Below are the code and all the weights of a small trained network. Each question names an input and a class and asks about switching units off, where a switched-off unit gives its printed mean instead of its output.

import numpy as np


def w(rows, s, z=0):
    codes = np.array(rows[::2]) - 128.0
    scale = np.full(codes.shape[1], s)
    scale[-1] = z or s
    return codes * scale


def f(y):
    return np.maximum(y, 0)


def log_softmax(a):
    a = a - a.max(-1, keepdims=True)
    return a - np.log(np.exp(a).sum(-1, keepdims=True))


def net(x, mask):
    res = np.array(x, float).reshape(1, 4) / 4 @ E
    y = f(res @ A[0][:, :-1].T + A[0][:, -1])
    res = res + np.where(mask, y, B[0][:, -1]) @ B[0][:, :-1]
    return log_softmax(res[-1] @ U[:, :-1].T + U[:, -1])


A, B = {}, {}
E = w([
[173,133,180,121,248,101,156,138,162,84,92,107],'x0',
[118,63,160,185,148,113,42,187,107,111,143,143],'x1',
[87,181,110,76,95,166,131,177,155,89,102,187],'x2',
[131,105,142,122,193,219,166,121,30,154,109,124],'x3',
],0.013)
A[0] = w([
[86,105,124,222,93,153,84,173,116,181,192,88,184],'neuron 1',
[155,148,165,161,192,65,111,153,181,47,154,94,170],'neuron 2',
[92,89,95,158,121,190,81,156,120,175,171,154,253],'neuron 3',
[153,114,160,103,197,175,141,109,108,146,89,57,141],'neuron 4',
[63,150,109,105,178,142,119,237,151,74,122,177,165],'neuron 5',
[134,143,160,83,117,139,73,207,127,101,118,148,126],'neuron 6',
[132,149,160,139,145,42,138,110,174,113,118,72,188],'neuron 7',
[126,158,79,62,18,132,183,2,224,181,164,86,218],'neuron 8',
[144,132,88,135,184,174,150,88,65,141,104,84,185],'neuron 9',
[172,106,159,153,157,62,93,151,183,90,173,106,147],'neuron 10',
[85,149,145,102,112,161,129,182,115,32,113,142,152],'neuron 11',
[144,146,164,113,199,181,149,76,82,143,120,61,176],'neuron 12',
[157,134,94,165,142,80,87,198,192,70,96,128,228],'neuron 13',
],0.0095,0.0029)
B[0] = w([
[88,93,109,63,102,64,63,159,96,255,121,92,199],'neuron 1',
[117,159,150,227,178,113,66,205,95,124,165,147,191],'neuron 2',
[69,45,48,61,102,147,162,122,118,172,117,57,196],'neuron 3',
[151,93,152,184,215,157,184,126,116,152,168,162,189],'neuron 4',
[60,92,66,166,220,155,187,159,156,98,72,92,185],'neuron 5',
[65,105,144,149,192,157,215,141,140,87,109,31,167],'neuron 6',
[162,213,171,91,145,66,74,144,75,100,191,143,178],'neuron 7',
[78,188,85,95,161,125,72,68,118,105,103,224,248],'neuron 8',
[163,72,134,155,129,129,210,76,98,150,167,211,187],'neuron 9',
[132,172,158,181,146,45,109,206,109,138,175,69,183],'neuron 10',
[85,125,126,158,131,170,179,103,158,111,82,102,174],'neuron 11',
[227,74,157,173,176,190,186,99,117,168,192,196,197],'neuron 12',
[55,176,128,203,146,82,128,191,133,97,145,100,184],'neuron 13',
],0.0092,0.019)
U = w([
[54,92,90,193,164,194,180,176,247,88,37,88,122],'0',
[65,27,72,75,32,99,80,141,107,255,177,65,183],'1',
[119,162,167,211,151,61,48,215,150,103,237,62,120],'2',
[184,84,165,75,145,162,65,113,182,69,139,55,12],'3',
[212,26,120,202,176,162,192,136,137,202,218,227,163],'4',
[135,44,149,31,85,164,139,87,109,136,98,144,89],'5',
[194,138,171,111,85,132,143,154,114,118,99,80,2],'6',
[85,196,76,59,129,123,95,57,170,102,110,247,219],'7',
],0.0078,0.0021)

Each question gives the input, the list of numbers given to net, and the class t.
The units are the neurons (one row each of A and B). Each row of codes is followed by its name. A weight is (code - 128) times the scale printed after its matrix; where a second scale follows, it is the last column's (A, B and U).
mask holds one flag per neuron, in row order. A switched-off neuron (its flag False) gives its mean, the last column of its row in B, instead of its output. The means were averaged over made-up inputs and are rounded, as every weight is.
A unit's drop is (log p(t) with every unit on - log p(t) with that unit switched off) / (log p(t) with every unit on - log p(t) with every unit switched off).
The circuit of an input: a set's keep is (log p(t) with only the set's units on - log p(t) with every unit switched off) / (log p(t) with every unit on - log p(t) with every unit switched off). Starting from the 12 units with the biggest drops (on a tie, the unit counted first), units are removed one at a time, each time the one whose removal leaves the highest keep (on an exact tie, the one counted first), for as long as the keep stays at least 0.8.
units of the circuit, in order: the units of the circuit, biggest drop first
top k neurons: the k neurons with the biggest drops, biggest first
drop when u is switched off: that unit's drop, to one decimal
input [-5,3,7,1], class 0: units of the circuit, in order -> [neuron 5]
input [7,2,4,1], class 0: top 3 neurons -> [neuron 5; neuron 11; neuron 6]
input [-5,6,-2,8], class 1: top 2 neurons -> [neuron 1; neuron 3]
input [4,-4,3,-4], class 2: top 2 neurons -> [neuron 2; neuron 13]
input [-3,-8,8,8], class 4: top 4 neurons -> [neuron 12; neuron 9; neuron 7; neuron 4]
input [8,-4,4,-2], class 2: top 2 neurons -> [neuron 7; neuron 2]
input [-5,8,-2,-6], class 1: top 2 neurons -> [neuron 1; neuron 3]
input [8,-5,6,-4], class 2: top 2 neurons -> [neuron 7; neuron 2]
input [-6,2,8,7], class 0: top 2 neurons -> [neuron 5; neuron 11]
input [6,1,3,0], class 2: top 2 neurons -> [neuron 2; neuron 3]
input [-1,-5,-1,1], class 7: drop when neuron 8 is switched off -> 0.7
input [2,-5,-1,-1], class 7: drop when neuron 8 is switched off -> 0.2
input [5,4,8,-3], class 0: drop when neuron 13 is switched off -> 0.0
input [-5,1,2,-7], class 7: units of the circuit, in order -> [neuron 8]
input [-2,-4,-2,-7], class 7: drop when neuron 8 is switched off -> 1.4
